Each row comes from the steps of one path. Every step used is in the known rows, and no mark comes twice. Write the path behind each row, first mark first.
Each row is shifted at random along 4 fixed directions that mean nothing.
Known rows:
vogekil/minosil/kubadu/rogevi/debi/katif/kidi: [-497 331 609 74 -39 -276 -335 120 -324 -143 125 204 -530 -34 53 -248 108 -17 109 -111 -399 -130 -245 310 101 211 -352 438 601 218 114 -254 254 348 371 365 -254 364 45 346 393 59 397 345 -111]
kubadu/debi/katif/zive/kidi: [-154 123 139 2 119 157 -67 -40 -67 94 -31 195 -166 53 -41 21 -36 23 -305 44 -186 126 104 138 67 -97 -70 233 166 111 -170 -93 86 99 262 -20 9 187 167 226 -284 -127 255 35 -100]
zive/kidi/debi/vogekil/kapa/minosil/kubadu/rogevi/katif: [-207 206 299 -262 62 350 187 91 233 218 146 201 -78 51 -80 -48 138 -146 -118 115 221 285 83 4 494 51 -86 198 392 179 -60 -9 -31 120 348 148 -219 207 69 381 -23 139 416 573 6]
kapa/zava/minosil/kubadu/rogevi/katif/kidi: [35 -128 324 -548 226 -141 22 6 -53 0 1 290 -511 -146 -22 -130 190 -248 75 205 108 -35 -129 -76 294 111 -242 202 217 96 -73 97 243 102 212 105 -40 337 -117 442 333 -83 374 328 -67]
zava/kidi/katif/zive: [-314 34 -53 101 28 85 221 -115 614 248 -154 -63 -46 -5 -244 40 -137 -38 -331 408 98 -112 268 2 324 -37 20 351 114 142 -377 -85 33 -61 264 -311 -164 -253 118 -205 -219 -119 -80 230 -270]
vogekil/kapa/zava/minosil/kubadu/rogevi/debi: [-223 282 326 -263 138 28 180 165 60 92 135 45 -395 -73 149 -271 84 -125 27 169 359 -52 30 130 346 333 -277 166 377 224 30 -61 61 -43 377 -42 -353 197 72 261 171 578 292 447 0]
vogekil/minosil/kubadu/debi/rogevi: [329 47 247 -201 -7 -91 -264 263 -206 -357 225 662 -126 11 164 19 -80 -22 222 -520 -427 260 -255 104 -199 49 -292 4 237 -52 -12 79 -122 165 -95 381 189 488 -89 163 379 -37 193 -175 159]
minosil/vogekil/kapa/zava/zive/katif/kidi: [-215 -37 232 19 -58 -280 -108 161 42 -40 -94 268 4 -153 77 82 184 18 -44 17 -218 -130 37 98 92 -14 -100 434 90 -39 -138 -173 -19 349 470 -135 186 402 8 41 377 -186 281 95 -76]
kidi/rogevi/minosil/vogekil: [-119 -35 -45 -63 64 151 159 17 288 -141 198 -112 51 -68 -142 -94 -9 -22 -99 55 -35 126 176 146 245 219 -115 120 280 249 11 -98 -36 -44 284 -63 -56 -23 213 -14 -36 132 191 415 -71]
zive/katif/kidi/debi/rogevi/minosil/vogekil/kapa/zava: [-25 -80 393 -214 51 -116 -346 285 -62 -350 331 387 60 -41 -141 -92 162 98 -235 -511 -297 142 66 202 59 -16 -365 193 349 30 1 -353 29 321 390 271 -99 514 127 375 382 -118 723 295 -40]
vogekil/kapa/minosil/kubadu/debi/katif/zive/kidi: [-178 318 397 42 11 -37 -178 90 -224 -39 38 453 -316 104 225 -215 210 71 -52 -35 -332 191 -63 258 193 -56 -300 442 491 127 -44 -39 -28 350 298 128 -169 558 116 325 111 12 483 209 41]
rogevi/minosil/kubadu/vogekil/kapa/zava/kidi/debi/katif/zive: [-25 160 210 -271 49 276 30 257 344 -5 36 418 -47 164 -221 -170 -11 -98 -426 -3 68 -11 207 123 308 -142 -235 256 294 154 -275 -121 48 68 291 9 -357 237 122 231 -148 14 425 310 -315]
zive/katif/kidi/debi/vogekil/kapa/zava/minosil/kubadu: [17 111 481 -121 -117 -94 -329 240 287 -185 157 375 154 -41 -59 -102 64 134 -179 -421 -105 117 81 110 70 -45 -203 369 219 -54 -206 -315 -64 198 319 177 -62 372 -11 48 377 -79 370 279 -80]
katif/zive/kidi/debi/vogekil: [21 -23 163 19 -33 241 -208 104 193 -117 13 175 265 -2 -218 241 -126 95 -176 -297 -211 235 183 62 -82 -156 33 212 59 40 -174 -192 -73 50 88 7 100 38 236 -55 -148 -157 68 -171 -75]
zava/zive/katif/kidi: [-407 126 -69 342 -67 -187 -298 21 298 -141 -237 25 73 -338 17 17 -144 166 -168 -75 -282 -159 48 255 -133 -78 110 628 29 146 -175 -325 -76 137 544 -154 48 136 244 -394 300 -401 188 108 -264]
vogekil/kapa/zava/minosil: [87 -14 142 -163 142 -196 -87 76 -39 -55 89 226 -80 -18 165 -126 174 113 123 -56 -9 -55 -112 -43 64 21 -302 32 99 -55 -24 14 -50 44 33 -103 -61 266 -85 159 306 144 165 -77 78]
rogevi/minosil/kubadu/vogekil: [-99 434 347 119 -145 -265 -49 -48 -196 -388 -138 250 -292 -251 234 -126 52 77 293 35 -226 -176 -182 300 105 213 -17 377 331 250 183 13 24 235 214 158 -107 438 18 -107 396 36 -70 206 -11]
katif/kidi/rogevi/kubadu/vogekil/kapa: [39 224 32 -72 -107 61 -52 205 -117 -209 -92 184 -103 -122 -89 34 34 91 165 -2 -255 -66 -34 204 -38 -9 -180 301 54 -7 -37 -33 -54 285 342 -28 48 325 100 51 363 -168 20 165 -50]
debi/vogekil/minosil/kubadu: [47 -2 276 -154 3 168 -5 191 193 154 256 186 150 236 -110 19 85 -196 89 -113 85 263 -103 -116 153 54 -95 -57 146 21 -39 95 -66 -21 -77 155 108 -76 -143 134 -30 111 111 143 -16]
kapa/vogekil/minosil/kubadu/rogevi/katif: [298 -360 -149 -268 -22 483 -4 420 235 -54 270 523 230 146 -246 46 -49 -366 -206 -370 -24 580 -25 -95 -12 -119 -311 -304 -77 128 -105 67 89 -35 -134 403 173 123 18 349 205 -251 767 131 -73]
kapa/vogekil/minosil/kubadu/rogevi/debi: [204 -61 68 -127 -216 296 -62 354 284 -181 176 423 140 -18 -98 79 -208 -289 -40 -325 -51 347 53 -44 -84 159 -193 -58 85 156 -151 -37 -50 -96 31 257 83 42 129 86 272 84 307 13 128]
kapa/minosil/kubadu/rogevi/kidi/katif/zive: [-124 -71 84 -256 158 191 373 -57 536 241 2 83 -302 79 -209 -77 51 -369 -89 482 227 241 161 -49 520 75 -99 296 326 253 -274 135 -75 -6 243 -188 -233 -149 21 104 -68 32 158 486 -60]
minosil/kubadu/vogekil/kapa/zava/kidi/katif/zive: [38 222 413 69 -262 -376 -58 222 -36 -333 -305 681 -238 -142 116 1 49 164 123 -3 -491 -181 -48 246 83 -53 -337 472 212 -114 -155 -61 66 536 110 53 -33 676 -156 -28 573 -296 -13 -108 -105]
vogekil/kapa/zava/kidi: [-68 81 71 -38 -141 -37 -209 200 158 -57 -173 221 126 -125 13 -10 -22 167 -173 -76 9 -155 65 0 -96 -26 -124 167 -53 -165 -140 -183 -9 104 102 -134 -163 203 25 56 142 -31 127 -104 -87]
zava/zive/katif/kidi/rogevi/debi/vogekil/minosil/kubadu: [-203 -69 159 -21 93 355 -275 361 360 -101 280 195 112 131 -143 -148 -161 -179 -214 -326 -369 260 -8 152 94 -95 -345 293 460 115 -195 -211 -29 111 386 39 11 28 308 199 144 -188 586 333 -272]
vogekil/kapa/minosil/kubadu/rogevi/katif/zive/kidi/debi: [116 32 85 -74 34 -28 -84 108 47 -267 -44 632 -210 -224 0 140 139 32 119 -173 -268 306 22 123 195 -94 -161 456 313 108 -199 45 -193 291 302 112 -17 638 134 35 549 -225 320 117 67]
zava/kapa/vogekil/minosil/kubadu/rogevi/debi/katif/zive/kidi: [224 -193 192 -74 -33 31 -209 372 169 -234 7 881 -19 -72 -7 213 -38 -143 196 -128 -535 248 -18 -161 17 119 -224 270 208 1 -358 22 -16 250 122 266 263 418 68 216 519 -236 443 -173 152]
minosil/kubadu/rogevi/debi/vogekil/kapa/zava: [143 -49 372 -437 -3 305 80 487 -110 38 138 396 -68 207 13 -42 42 -254 51 -208 121 278 63 -34 95 122 -333 -199 180 -125 46 9 140 124 -16 239 -62 226 -95 543 135 297 388 136 70]
katif/zive/kidi/debi/rogevi/kubadu/vogekil/minosil: [4 246 440 -221 279 128 16 72 -252 10 252 225 -379 68 -121 84 137 -154 244 91 -92 20 -263 53 302 22 -187 176 348 299 18 179 -48 196 257 58 -12 225 80 347 9 54 52 72 -23]
debi/zive/katif/kidi/rogevi/kubadu/vogekil: [-357 403 362 -16 188 -62 159 47 13 87 -95 -161 -467 -166 -156 -79 36 -24 148 480 -92 -154 -73 316 343 147 -52 457 271 267 6 6 78 365 653 -121 -39 53 7 118 94 -221 -64 565 -229]
kidi/debi/vogekil/minosil/kubadu: [96 73 259 -143 -65 276 22 165 381 84 324 155 243 247 -214 45 -41 -138 -67 -271 133 263 42 -85 167 3 -27 -4 154 61 -169 -10 -170 -113 -30 165 24 -122 -74 -12 -129 182 1 170 -23]
katif/zive/kidi/debi: [-33 49 252 -124 240 125 75 -176 -180 179 162 -35 -283 88 -63 78 176 -76 1 202 11 -7 -25 -36 324 -81 0 104 258 104 -98 116 9 59 104 -110 -62 46 122 274 -271 105 -23 39 -17]
vogekil/minosil/kubadu/debi: [69 310 119 201 -273 -50 -258 136 106 -370 -5 421 81 -158 102 22 -169 162 -8 -506 -234 180 -35 256 -220 62 -71 315 66 101 -136 -127 -224 33 127 144 88 401 51 -300 318 27 -8 -56 33]
katif/kidi/debi/vogekil: [270 -197 178 -315 -87 150 -129 12 198 -25 42 231 214 132 -235 260 -114 -102 -68 -212 -136 77 138 -228 -70 -163 71 16 -7 -187 -286 -21 -38 -35 -73 68 196 -94 -9 94 -85 -142 -164 -166 94]
vogekil/minosil/kubadu/rogevi/katif/kidi: [-475 250 62 68 -63 -38 -143 103 307 -23 -39 48 -88 -309 -298 -3 -3 0 -191 -69 88 76 12 282 81 116 -41 544 117 329 -98 -292 3 53 578 87 -96 181 162 -156 280 -157 376 483 -299]
minosil/kubadu/debi/katif/kidi/zive: [-158 160 297 -339 89 249 274 -26 155 336 67 41 -307 292 -181 -188 3 -200 -317 327 63 8 143 30 314 -115 -73 289 282 70 -287 13 110 -43 302 -57 -31 -149 -49 324 -457 56 159 513 -104]
katif/zive/kidi/rogevi/minosil/kubadu: [58 -180 -16 -384 481 577 66 113 53 140 447 -36 -171 185 -224 -221 209 -243 -164 121 81 446 14 47 424 -37 -285 -27 416 225 -23 148 18 -83 141 -70 -164 -12 287 536 -299 37 717 521 -239]
kapa/minosil/kubadu/rogevi/kidi/katif: [-214 98 236 43 -122 38 -79 84 184 -253 -18 181 -186 -34 49 -308 -28 -16 -85 -66 -239 199 -14 245 128 55 -288 299 383 200 40 -180 57 243 90 173 -373 232 46 163 297 -81 460 404 -60]
debi/rogevi/minosil/kubadu/vogekil/kapa/zava/kidi: [-22 202 242 -375 13 101 -157 395 103 -201 16 419 -23 -101 5 -204 -42 -33 -152 -92 -11 -42 -43 170 45 82 -289 135 268 66 62 -135 62 145 226 130 -296 378 112 340 150 21 553 226 -168]
minosil/kubadu/vogekil/kapa/zava/kidi/zive: [-135 275 385 -264 -28 188 256 248 -16 187 -59 127 -194 153 13 -256 93 -68 -125 313 86 -198 -44 133 315 -128 -264 147 218 21 -23 24 131 168 153 -149 -229 159 -46 390 -204 199 184 290 -184]
katif/zive/kidi/rogevi: [90 -316 -116 -373 472 527 149 70 -45 338 377 -159 -103 255 -262 -65 145 -227 -193 201 35 340 26 -62 320 -168 -263 -230 178 47 -63 156 54 -59 37 -165 -7 -131 226 562 -480 -29 471 185 -168]

Write each row's path:
[-335 36 453 -342 296 198 299 192 306 327 160 164 -303 209 -111 -169 217 -224 -53 366 219 180 42 87 541 124 -411 195 435 205 -93 -28 169 160 256 -98 -282 25 -55 446 -31 269 465 526 -231] : debi/vogekil/kapa/zava/minosil/kubadu/rogevi/kidi/katif/zive
[207 -16 282 -319 122 488 117 248 42 70 -3 622 -36 294 156 43 46 -90 -1 -45 -125 254 22 -197 170 -132 -332 62 90 -154 -276 197 10 179 -8 -113 165 292 -201 560 127 -100 310 19 55] : rogevi/kubadu/debi/vogekil/kapa/zava/zive/kidi/katif
[136 -102 138 -238 202 60 128 -135 105 -143 83 458 -251 -78 -61 170 27 -72 -18 182 -411 205 159 4 322 150 -130 304 436 106 -300 121 -44 150 355 -85 246 314 128 227 -6 -151 49 150 92] : kubadu/debi/katif/zive/kidi/rogevi/minosil/vogekil
[64 191 268 -326 150 -23 -15 347 -128 -167 72 287 -187 -14 102 -205 65 -8 161 -36 41 -54 -160 120 40 110 -386 48 125 141 174 -5 50 160 202 89 -131 343 -32 296 328 127 357 117 -4] : debi/rogevi/kubadu/vogekil/kapa/zava/minosil
[267 67 184 -403 -55 220 82 84 233 5 -55 438 -105 83 -2 110 -2 -134 269 96 -76 150 72 -214 166 75 -153 284 183 -107 -352 240 -234 78 266 -147 158 122 -27 162 239 33 -244 123 297] : katif/kidi/rogevi/kubadu/debi/vogekil/kapa/minosil
[11 -22 201 -404 211 350 -33 143 -18 212 482 162 -229 399 -198 -299 67 -223 -283 -105 -169 271 -84 60 248 -90 -439 -44 385 34 -174 12 85 31 137 203 -59 93 4 619 -271 12 541 428 -149] : vogekil/minosil/kubadu/debi/katif/kidi/rogevi
[-67 139 228 -322 33 344 296 192 362 208 240 3 -69 270 -47 -215 32 -278 0 247 220 186 155 -86 475 190 -248 67 521 30 -88 86 -134 -17 255 -77 -246 -173 109 299 -129 408 109 495 152] : kidi/rogevi/debi/vogekil/kapa/minosil/kubadu
[-354 649 420 -29 13 124 87 -33 100 -13 72 167 -240 -231 168 -68 92 183 143 213 -40 42 -4 267 372 411 -57 535 572 174 -33 -61 -144 179 591 -68 -132 321 145 108 81 292 2 561 22] : zive/kidi/rogevi/minosil/kubadu/debi/vogekil/kapa
[36 -15 -114 -177 52 85 -162 223 726 -186 -32 389 175 -280 -538 346 -271 -7 -229 -342 -76 355 232 130 -107 -91 50 469 -16 164 -472 -193 -279 -74 412 3 177 58 87 -312 280 -405 164 158 -190] : vogekil/minosil/kubadu/rogevi/katif/kidi/debi/zive
[41 41 372 -70 52 130 -157 296 107 32 138 541 -8 142 43 -2 8 -125 -6 -104 -326 219 -106 44 105 -65 -188 167 145 96 -301 44 13 230 188 181 208 294 10 359 134 -88 490 158 0] : zava/kapa/vogekil/minosil/kubadu/debi/zive/katif/kidi
[-337 -43 229 -173 401 673 4 178 71 337 493 -248 -16 383 -328 -146 43 -238 -305 41 27 336 18 58 386 -67 -439 -94 499 271 -13 -74 108 -74 244 -166 -197 -278 437 647 -572 265 541 287 -225] : katif/zive/kidi/rogevi/debi/vogekil/minosil
[-510 559 453 59 140 -129 -28 19 220 59 -14 -10 -365 -382 -46 104 -53 21 171 277 55 9 -53 248 241 431 54 585 463 357 -62 -102 -151 76 611 -159 -112 47 112 -22 141 223 -65 345 -20] : vogekil/minosil/kubadu/rogevi/debi/zive/kidi
[-444 245 296 1 187 127 -19 110 169 199 171 84 -314 -39 -207 -50 46 -164 -165 159 49 175 38 165 339 207 -149 409 463 347 -123 -146 32 50 538 26 -184 67 196 202 -53 107 410 429 -191] : vogekil/minosil/kubadu/rogevi/debi/katif/zive/kidi
[45 181 -42 -457 321 381 364 12 515 264 62 224 -176 -25 -159 37 8 -164 -211 443 219 376 211 -40 499 27 -85 272 354 72 -381 237 -313 -16 490 -338 -8 54 84 328 -211 -28 194 516 90] : vogekil/kapa/minosil/kubadu/debi/zive/kidi/rogevi/katif
[-212 -51 237 -335 235 199 10 291 -109 -62 211 251 -56 76 -28 -39 139 -58 -313 -75 -136 41 34 118 205 -105 -328 103 338 69 72 -192 130 307 292 78 -78 379 171 622 -57 -46 791 185 -126] : minosil/vogekil/kapa/zava/zive/kidi/debi/rogevi/katif
[160 153 256 -321 184 115 -54 76 26 -269 154 378 -183 -145 -122 73 -36 -101 18 -65 -187 150 -8 165 175 34 -50 285 404 250 -51 30 -104 94 282 130 -32 326 236 142 34 -89 240 148 -40] : katif/zive/kidi/debi/rogevi/minosil/kubadu/vogekil
[-305 134 501 -204 84 13 -138 187 -198 99 62 129 -146 208 103 -105 164 29 80 -63 -196 -251 -130 77 93 -125 -292 251 274 -27 0 -145 119 256 167 -37 -117 172 13 379 17 141 211 -42 -116] : katif/kidi/debi/vogekil/kapa/zava/zive
